Each row was made from one walk, in order. Every step used is in the known rows, and no mark comes twice. Write each row's walk.
Known rows
J/Q/C/K/L/M: [  96  -44   73   -7  105   -1  356   30  160 -121  187  -63 -378   -4
 -120  246 -228   41   14   61 -326  178  -48 -435  -62  -85 -127   31
   59   40  -37 -112 -123  -41 -170  -27  160  120   76 -103  236    8
   23  -90   39   51  243   43   15   38 -112]
L/Y/S/R: [  83  -63   67 -228 -126 -162   31   36  132  -20    7   21   77 -166
  129 -250   14   33 -167 -117 -381  165   87   95  -30  -43   62    5
   33  -34    2  112  167    1  148   43  228   99  -43   91   99  -92
  -30  -39  -58   47  114  118 -133  -19 -256]
R/K/C/D/L/Y/S/N/Q/J: [-108   38  111 -139  -70 -250  209 -223  -34  119  -81 -112  -33 -367
  268 -132   77   38 -174  190 -414  304  -65 -382 -138   37 -174   48
 -116 -117  -64   11   -6 -168 -248    8  104  183  129 -121  125    9
  -62   82  -95    9   71  -68  -61   38 -631]
C/D/L/S/R/K: [-122    8  142  133  -19  -97   48 -296  -71  124 -106  -56 -292  -63
  374 -160  127   82 -108 -118  186  157   81 -401 -123   85 -144  -32
   36   -4  -15  111  -71  -54 -246   45   36  209   32 -135   14   84
  -70 -118 -113   16   40  -11 -142   65   78]
L/D/K/C/J/Y/Q: [  93  -43   80  283   32 -186   35  -84   49  -84  344  -80 -416 -122
  145  135 -131   38  -69   93   73  279  209 -189 -134   83 -127   -1
  -83   16   97   -6 -135   -8 -197  182  189  158  124  -91  196  -77
  -95  208  -73   29  186  -34  -53   62 -114]
R/L/Y/D/K/J/C/N: [  41  -24  167  165   23 -295 -132  105   48  -11   95  -49   79 -152
  289  180  -42   34 -115  145  497  368  154 -167  -18   10 -192   49
 -250  -94   47  142   -4  -56 -260   43   89   60  148 -116   64  -14
  -93 -160   13   48    4   -8  -70  131 -520]
N/R/L/M/J: [-118  -24   57  187  149  -25 -118   26   23  -15   57  -23 -250   52
  167  209  -61   -6 -118   35  445    4  169 -178   -6 -147  109  138
  -99  -69   53   68   87 -201 -225 -120   29  115  -15  -90   45   12
  -92 -146  122   50  -31 -124   45   54  -36]
R/J/C/N: [ -44  -33  107  349  -16  -72   -4  123   71 -125   19   -7   98  -98
 -126  212  -34   32   93   12  102  102  -43    8   87   50  -11   43
 -358  -18 -117   51   35 -146 -189   39  -61   46    4  -19   90  -73
   84   65    6   61 -127  -26  -55   84 -154]
L/Y/D/K/J/Q/C/M: [ 242  -30  143  -75   61 -282   -1   66   97  -98  238  -62  -46 -146
  146   30 -141  111  -77 -115   24  393   83 -302  -21  -69 -230   51
  -57    6   91   85 -147    2 -169  113  214  -90  -79  -65  138  -51
 -132 -287  -31  111  211   64 -123   66 -368]
Y/Q/C/N/D/L: [ 214  -87   52 -152   11 -190 -148 -145   51   25  159 -115 -332   88
 -139   75  -10    5  -83  275   20  173   -6    6 -113  137 -146   75
 -225   84  -27   63    9  -41 -233  -43  121  128   95  -91   35   17
  -50  278   -8  -13  200   -6  -69  108   22]
C/D/K/J/Q: [  44    1   74  419   43 -116   40  -31  -33 -127  111  -64 -411 -141
  292  162  -94   57   89  -43  -51  154   35 -267  -45   -9 -162  -12
  -42  -47   33   -2 -317   55 -158  119  -35   96 -171  -40   79  -14
  -85 -199  -71   19   58  -34    4   93   37]
M/S/N/R/J/Y/L/D: [  -2  -25   96  282  -22 -202  -82    9   48 -191  -10  -21  118  -76
   73  196  -29  109  -80  461  111   43  149 -278   80   12  130   82
  -38 -135  126   -6   70  -42 -270  -64  399  243  -51   60  151   -2
  -46  -24  120   85 -119  -48 -161  -47   26]
L/Y/D/Q/J: [ 217   42   97 -243   34 -209 -211   46  140  -81   73  -35  317 -169
  279  134   56   63 -132  -13  144  255   55  -86  -96   73  -33   73
 -127   10  129   96   48  -22 -189   96  207  -23 -112  -66   21  -85
  -53 -198  -42   49  122    8 -164   80 -280]
S/R/L/D/K/J/Q/C/N: [ -61 -121   47  366   56  -56  113  -63  -27 -132   15   -1 -374 -102
  287  138  -87  -33 -243  195  -31  292  268  -88   54   21  -25  -63
 -185  -96   35   29  -96   69 -343    4   43  250  -38  -69   66   70
  103   22   14   27  210   23 -104   58   -6]
D/Q/J/Y/S/N/R/K/C: [-226  -41  119  247  -40  -69   25  -34   50  -49 -115  -53  103 -224
  294  291  -38   19 -146  373 -570  243   16 -318   13    3   85   99
  -83  -32   72    5   63 -169 -291  -21  137  200  -20  -79  186   54
   10  255   31   14  -51  -68    1    0 -119]
J/Y/D/K/L/M/S/N/Q/C: [ -87  -54  174   33   -9 -238  -13   43   43  -87   90  -97 -154  -93
    6  170  -82  218  -62  395 -157  296  146 -674  -90  -78 -100  104
  191 -108  124  -21 -118  -50 -290  -35  315  196   91 -153  261   80
 -131  -78    7   83  -54  -10  -18   59 -342]
Y/Q/C/N/R/K: [ 186  -66   39 -288   -2 -169  -32  -61   10  -78  149  -78 -462  -65
 -239   80  -87  -42 -117  169  -51  127   83    8  -49  -11  -83   99
 -158   62   16   58   50 -132  -99  -60  117  102   23 -121  101   -7
  -28  328   91   53   32  -19  -11   98  129]
S/N/D/L/R/J/K/C: [-278  -23   64  645  197 -145   40 -272  112  -26  -72  -59  148  -22
  174   80   28    7 -156  -26 -210  161   64 -200   63    4    4   15
 -234  -25  -50  113    0 -167 -307  -62  -64   73  144  -83    9   17
  127   81 -131  -52   36  -81  -65  -28 -336]
Y/Q/C/N/D: [ 243  -94    1 -215  -20 -188 -114  -66   33  -43  195  -87 -336   24
 -245   19  -73   -7  -25  244 -119  138    9   85 -101  120  -93   71
 -201   86  -42  -14   26  -12 -119  -36  103  101   30  -61   48  -27
  -26  239   20   13  169    4  -47  104  114]
D/Q/J/C/M/S: [  -3  -49   88  231   23   30  -59   79  -29  -69   11  -43  224   30
   74  153  -84   75  -70  277  -84  150  -49 -241   -9   99  -44   42
 -161   86  -47 -112  -66  -42 -327   19   97   57  -23   56  144   52
  -54 -174   70   52   69   -4  -51   27   77]
J/Q/C/D/K/L/S/N/R: [  65  -84  126  339  151 -108  238 -102  121 -158   54  -50 -632  -31
   -2  240  -88  142    9  190 -335  220  107 -348   59  -78 -159   24
  114  -22   79 -115 -185  -43 -210  -24  227  295  -34 -144  217   38
   -6   37   50   25  177  -14  -22   56   -2]
M/S/N/C/D/K/J/Q: [ 103  -75   45  511   57 -199  113   84  -65 -216  -18  -37   24  -68
  115  218  -31  178 -207  202 -436   49   55 -486    7  -22  -48   27
  -72  -51   56 -139 -145   51 -220  -40  169  272 -144   71  130   91
 -106 -292   21   31   63    3   22    2 -161]
K/J/Y/L/D: [  84   12   83  264 -190 -132  -38  202    7  -60   89  -84   33  -87
  265   46 -168   11  121  137  161  186 -106 -151   -1   32  -71   47
  -63 -104  175   96  -55   15 -277   65  113  117  -38  -19  105  -33
 -199  -65  -59   52  155    7  -29   68    2]
Q/J/Y/L/R: [ 173   47  102  176 -235  -26 -145  -23  -31   74  -47  -49  213 -101
   56   83  -10   40   99  147   85  143 -129   95    7  -25    2  -19
  120 -150   86   38   -2 -177 -213   45   34  138  -33  -41   82    7
  -63   78 -133   76   -5  -13  -60   49  -11]
Q/J/Y/L/D/K/C: [ 172   12  144  296 -133 -131  -33   -6  -58   84   29  -88   66 -187
  237  147  -41   71  109  308   11  247  -92    9  -41   57 -113    4
   30 -182   85  -31  -95 -104 -293  115  133  161   78  -75  183   -6
  -94  165  -96   58   58  -43  -95   53 -261]
S/N/D/Q/J: [-162   21    2  169  153 -122 -143 -199   21  -70 -170  -19  389  -79
  225  191   47   34  -12  279 -412  154   25 -129   39   98   39   -3
 -253  -74  -22 -105   28   -5 -184  -54    2  143  -85  -14  -53   14
  152  125   17  -65   -6  -72  -75  -14   92]
S/L/Y/Q: [  54   81   50 -300    3 -161  -75   39    6    9  244  -62  -91  -21
  145 -207   41  -31  -72  127   96  133  103  246  -68  -18 -150   68
   45   10   73  222  126  -11  -38   41  187  148   17    8   58  -78
 -148  -14    6    3  122   93  -63   40 -270]
S/R/L/M/J/K/C/N/D: [-399 -115  -31  524  125  -50  129  -38  -28  -13   21  -20 -123  -70
  266  -76 -125  -57 -234  -58  -23  104  221 -154  -47  -69  122   59
 -170  -49 -148   80  101 -108 -301  -38 -131  172   50  -52   83   51
   38 -105  -63   38  146  -26  -50   32 -283]
D/Q/C/N/R/K/L: [ -91    0  108 -215  127 -101  134  -37   56  -63   25  -95 -331   96
   99  365  -51  -36 -206  365 -171  223  133 -291   32   14  -60  140
 -196  132    7  103   -5  -94 -310 -105   57  103   81 -212  134   61
   80   46   90   10  107  -72   14   65   32]
C/Q/J/Y/L: [ -50    1   53  -76 -212  -30 -173    5   -6  -88   27  -51  -22 -163
  131  280  -94  -26   17  472   80  207 -235  -14 -104   -1 -138    2
   37 -106  -19    1  -14   14 -186   95  113  148  -58   49  112    3
  -97  -20  -83   60    4  -37   37   36   77]
J/Y/D/L/M/S: [-102  -29  175  203 -114 -145 -189  -27  148   81   99  -52   98    7
  107  122   27  185  -78  149  322  159   34 -593 -122   20  -24   93
  199  -30  152  135  -30  -69 -333   31  341  118   43 -105  131   87
 -204  -43  -37   66   32   20  -87   40 -216]
J/Q/C/M/S/N/R/L: [-108 -115   33  244   96  -14  170  -95   61  -71  121    7 -281   41
 -239  145 -152   87  -80  402 -151  181   96 -342  119  -59  -59   42
   79   -4   20 -145  -65  -28 -275 -102  323  131  -56   28  151  129
   -1  -16  169   65  173   21  -49  -48  -19]
D/K/J/Q/C/N/R/L/Y/S: [ 142 -134  177  365    8 -249   30   92   85 -165   87  -91 -423 -143
  284  404 -176   38 -125  208 -281  300  150 -224   79 -121 -146   61
 -211  -88   46   72 -137  -65 -181  -19   49  101   19  -80  193    4
  -68  -38   43   59   29  -26   46   77 -284]
Y/D/K/C/M/J/Q: [ 142  -92   36  492  160 -159   66   41   36  -95  231  -39  -85  -71
  172  103 -169   56 -160   29  178  210  158 -399  -17  -87  -87   68
   15   28   22  -63 -229  -43 -370   90  188   57  -47  -66  177   29
 -116   35   12   80  126  -17  -78   13 -477]
Q/J/K/C/N/R/L/S: [-152 -109   42  693  -40  -51   39  -27 -111   -2 -135  -44  -43 -199
  185  151  -72  -17  -41   12  -40   -2  -29  -86  -22  -52  -13   40
 -202  -99 -122  -85   31 -259 -281   -6  -66   73   88 -122  165   52
  -16   32  -82   72  -18  -97    3   52 -188]
J/Y/Q/C: [   0  -72   85 -119 -126  -50  -73   49   42    0  192  -60 -297  -77
 -198  -21  -96   72  128  208 -176  202  -38   -1  -88   38  -51   65
  126   23  146  101   46  -35  -19   60  144   89   34   -5  154   24
 -148  189  -27   41   44   64   -1   72   72]
Q/C/N/D/K/L/S: [ 116  -91  137  -75   15 -247   92 -114  -38   53   -6 -109 -326  121
   29  119  -37   91   -7  291 -283  216   60 -238  -21   66 -197   32
 -192   32 -154  -48  -78  -35 -169  -74  -27  129  210 -198  136   42
   35  -54  -37   34  150  -39  -35   84  -16]
K/L/D/Q/J/Y/S: [  79   51  128  -37  -81 -162    1   64  112   10   -2  -40   12  -44
  224  305  -33    2  -25  404   37  256   46 -300  -77  132   -7   48
  -46  -59   94  -22  -59  -23 -370   28  333  334   95 -134  217  -38
  -99  123  -14    0  335  -28 -115   33  -61]
N/C/J/Y/L/S/R: [ 156  -29   45  279 -135  -33  140  125 -121   81   80  -39  -66  -77
   53   54  -11  146  -88 -167 -216  160   30 -248  -47  -18  -61   66
   -6   29   74  -53  132 -212 -171   26  129  248 -130  -50  104   91
 -166  -49 -193   84   49   28   39   43 -132]
N/D/L/R/K/C/M: [ -29   70   91  222  -10 -126   -6 -310  111  246  162 -111 -184   87
  152  -50  -23  -32 -233   35   52  303   14 -255  -11   23 -110   41
 -105  122  -63  188 -111 -192 -294 -113   17  -23  229 -173  -29   14
  -80  -51 -128  -17  239  -69  -27  -23 -265]
K/J/Y/S/L: [-143  -57   86  252 -266  -67   18  217  -70    8  -16  -46   72 -108
  294 -106 -100   16   84  175 -315   88 -109 -262  -14  -32  -22   51
  -15  -81   52   89   -3  -16 -174   38   87  185  -93   49  154   41
 -225  -40  -59   41   82   56   50   20  -56]
C/J/K/L/R: [-173   37  -32  262   62   45  201  -45  -72  -33   15  -18  -49 -101
   15  109 -119  -60   37 -329  146  -19  152 -362  -44 -127  -37  -14
  -93   31 -102   -1  -32 -240 -138  129 -120   35  -22  -63  135   32
  -46  -76 -224   64   72  -50   22   -8   35]
Q/J/Y/L/R/K/C: [ 118   54  119  154 -239  -57   47  -12  -51  127  -40  -81  128 -219
  110   42  -43    3    2  181  -65  226 -127  -23   -7  -36  -34    9
  110 -119   62   69    2 -237 -274   35   -4  132   94 -108  131   16
  -94  104 -136   82   19  -34  -28   38 -262]
S/N/C/K: [ -46   19   -3  177  158 -120  171  -95  -80  -76  -25    0  285   -2
   14   59   -3   59 -154 -119 -429   71  -45 -249  -16  -91  -50   -7
 -156  -38  -47 -119   53  -78    7  -68  112  172  -24   -9   71   52
  153   52  -22  -16  -72   18   29   -9 -141]
C/K/J/Y/L: [  11   37   68  175 -141  -43  110  147  -98 -108  110 -103   45 -157
  357   69 -295  -60  136   30  -32  150 -179 -358  -88 -101  -64   25
 -122  -53  -25   68  -54  -46  -86   50   54   28    8   24  176  -11
  -87 -177  -83   85 -120   30   -5   35   59]
L/Y/S/N/Q/C: [  65  -90   77 -399  -45 -271   49  -64  126  -74   21  -46   98 -116
  -54 -211   24  118  -91  136 -608  215   18  -48  -53   -2  -83   35
  -54  -91   -1  -53  147    4   83  -24  238  100   44   59  133  -65
   31    0   -8   22   78   55  -73   20 -389]

Write each row's walk
[ 336  -41   70  263  -43 -177 -279   17   27  -84   96  -81  -90 -194
  -75  202  -86   20   65  177  -56  183  -45  188  -57   53 -126   21
 -297  -51  -43  -62  -77 -144 -118   37   44  165    7  -42  103  -85
  -88  369   -2   21  -13  -25  -31  123    6]
Y/Q/J/C/N/D/K
[-217 -140  101  428  -24  -27  255    2 -144   71   42  -46 -349 -212
  326   80 -104   20 -165  208 -303  281  248 -363  -46  -62  -38    2
   32  -22  -76   19  -40  -97 -177  101   19  171  147  -22  207  108
  -75  100 -117   43  -71  -15   22  -18 -433]
D/K/C/J/Y/S/R/L
[ 154  -16  110  -65 -157  -90   59   -3   26  -84  109  -89 -290 -102
  -34  -49 -152  -47 -196 -145 -157  246   70 -197  -24  -96  -36   -3
   -7   71  136  221  -47 -168 -150  -24 -174   46  100 -139   81   -8
 -106 -109  -98   82   96    6   81   87  104]
L/R/K/J/Y/Q/C
[ 225 -111  124  408 -104 -147   80  141   11 -104  -37  -59  -67  -13
   79  -30 -108   47  -74   81  196  156   98   12   94   28  -65   27
  -41  -33  -42    0  131  -95 -305  -43  111  232  138  -63  126  -28
    6   88   13   99 -105   38 -145   66 -133]
Y/L/S/R/J/C/N
[-145  -24  165  365   88 -137   39  -78  135  -77  -85  -94  -65    8
  239  314  -40   95 -308   65   47   99   67 -761    1 -127  -59   84
  -56  -53   69  117  -37 -145 -432 -122  127  184   78 -126   96   88
 -135  -99   87   27   93  -53   14    7 -176]
D/L/M/S/N/R/K/J/Q
[  20 -138  182  353   52   37  159 -114   19  -67 -105  -75 -275  -30
  348  141  -20   77 -180  -48 -114  205   41 -428  -36   23  -72  -26
 -118   35  -36   88    6  -92 -352  -22   20  164  123  -80  113  106
   23 -133  -77   55    4   36 -137   25  -46]
D/L/S/R/J/Q/C/K
[ 185   77  116 -396  -12 -240   22  208   78  -94  110  -84 -331  -93
  -42  257  -67  -61  -95  196  201  273   51  -18  -26  -78  -28  160
 -198   22    9  261  121 -167 -186  -37  224  183   62 -146  158 -134
 -133  -51  -25   65  244  -15 -100   96 -275]
K/L/Y/Q/C/N/R/J
[  33  -77  153  -86    9  -26  148  -32 -113   24   39 -109  -32  -29
  290  -32  -96   67   30   53  -94  202 -182 -557 -157    9 -169   35
 -187   18  -14   42 -122  -46 -275   56  102    9   26  -60  175  123
  -67 -226  -97   76   74   24  -69   81   -6]
Q/C/K/J/Y/D/L
[  74 -151   60  526  -92  -42   94   57   77 -152  -55  -87 -276  -45
  284  132 -131   45 -123   80 -405  203  -79 -316   48    9  -66    9
 -266   23   -3   30  -92    1 -384  -49  -31  204 -105  -69   56   55
  -85 -110  -78   26  348   27  -14   73   63]
K/J/Q/C/N/D/L/S/R
[ -42 -138  101  187   -5  -55  -96  -37  -71  -61   38  -80 -180  -23
  291 -186  -34  125   47   22   60  121   30 -199 -162   20   23   55
  -38  -24   88  147   58  -63 -266  147  -37  354 -104   64  186   77
 -228  -53 -120   82  159   37 -135  114  150]
M/J/Y/Q/C/D/L/S/R
[-298  -92  110  223   47 -196  135   -2   96  -57   38  -52   63  -64
  116  -37 -150   99 -111  -87 -290   75   83 -567  -76 -195  101  132
   22  -92  -14   29  133 -218 -196   -7   27  255   48  -67  267   -9
 -101   62   49   90   62  -47   39   33 -249]
L/M/J/Y/S/N/R/K/C
[ -10  -37  124 -260   79 -257 -111  -49   72   47  113  -45   41  -11
  194  198   46   26 -194  324  420  354  207 -178  -82  146 -119   89
 -171    7   59  118  103    9 -344   -3  160   36  136 -139   10   43
   23 -181   41   29  106  -17 -134  113 -395]
R/L/Y/D/Q/C/N
[ 141    4  186  206    2  -93   43   72 -102   32  -87  -62   20 -110
   82   75    4  166   90  107   44  108 -109 -345 -114    8 -166    0
  -62 -114 -107 -151 -198 -136 -265   78   82  241   31  -62  228    2
 -156 -248  -33   77  102  -40  -55  113 -111]
Q/J/C/D/K/L/M/S
[ -47    8  115  186   99 -162  -55   -1   28   69  240  -41 -393  -71
  213  111  -90  -14 -249  140  463  321  218 -159   28 -154  -57  148
  -20   10   69  164  -10 -182 -214  -70  332  -21   73 -142   95  -13
 -136 -128   63   69   20  -71  -45   19 -451]
N/R/L/Y/D/K/C/M
[-133  -93   93  679  140 -120  222   29  -25 -175  154  -56 -368  -81
   74  267 -218   46 -229  246 -249  232  191 -408  124 -167  -29   70
  -16   28  -69   -1 -163  -91 -268  -36  157   53   73  -13  227   27
  -23  -58   72   78  -52  -47   -4  -68 -393]
D/K/C/M/S/N/R/J/Q
[-108  -51  106 -160  192 -165   -8  -42   -2   54  103  -43   63 -168
  255  172   -3   38  -56   80  382  299  254 -325 -122  128 -157   86
 -198    0   70   54   85  -84 -318   99   74  -71   86  -89   62   83
  -49 -284  -41   57   22  -39 -123   79 -370]
R/L/Y/D/Q/C/J/K
[-172  -98    0  314  -31   -1  227   14 -163   47  129  -32 -100   29
  189 -135 -135  -32 -388  409   60  252  101 -363  -80  105   37   38
  -45  111 -118  -74  -35   35 -529  -14  270  153  116   23  148   81
  -81 -283   15   67  388    0 -135  -38 -249]
K/C/M/S/R/L/D/Q/J
[-220  -56  143  365   66  -86  147 -239  -46   69 -193  -84  -94  -28
  362   71   66   68 -269    1   40  148  106 -624  -15  -58 -116   17
 -115   16  -33   66  100 -224 -350  -35   51  231  213 -175   72  120
  -63  134  -57    5   -2  -78  -27   -5 -178]
D/L/S/N/R/K/C/J
[-105 -118   52  492   97 -161   49  -25  -88  -13  -28    4   93   40
   99  139  -97   95 -137  137  141  207  175 -402   27    5  -86    9
  -72  -74   -2 -152  112  -80 -355  -88    8  285  124  -39   74  135
  -58 -128   75   47   56  -12  -15   22 -207]
R/L/S/N/C/M/J/Q
[ 103  -22  110  210   21 -220  -60 -164  105 -112  107  -33  256  -68
  255  278  -25   92 -114  165 -361  248   23 -309 -128  175  -22    3
 -249  -64   97 -171  -34  -22 -284   52  331  284  -39  -57  197  -20
  109  154   -8   10  143  -16 -114   50   78]
L/D/Q/J/Y/S/N/C/K
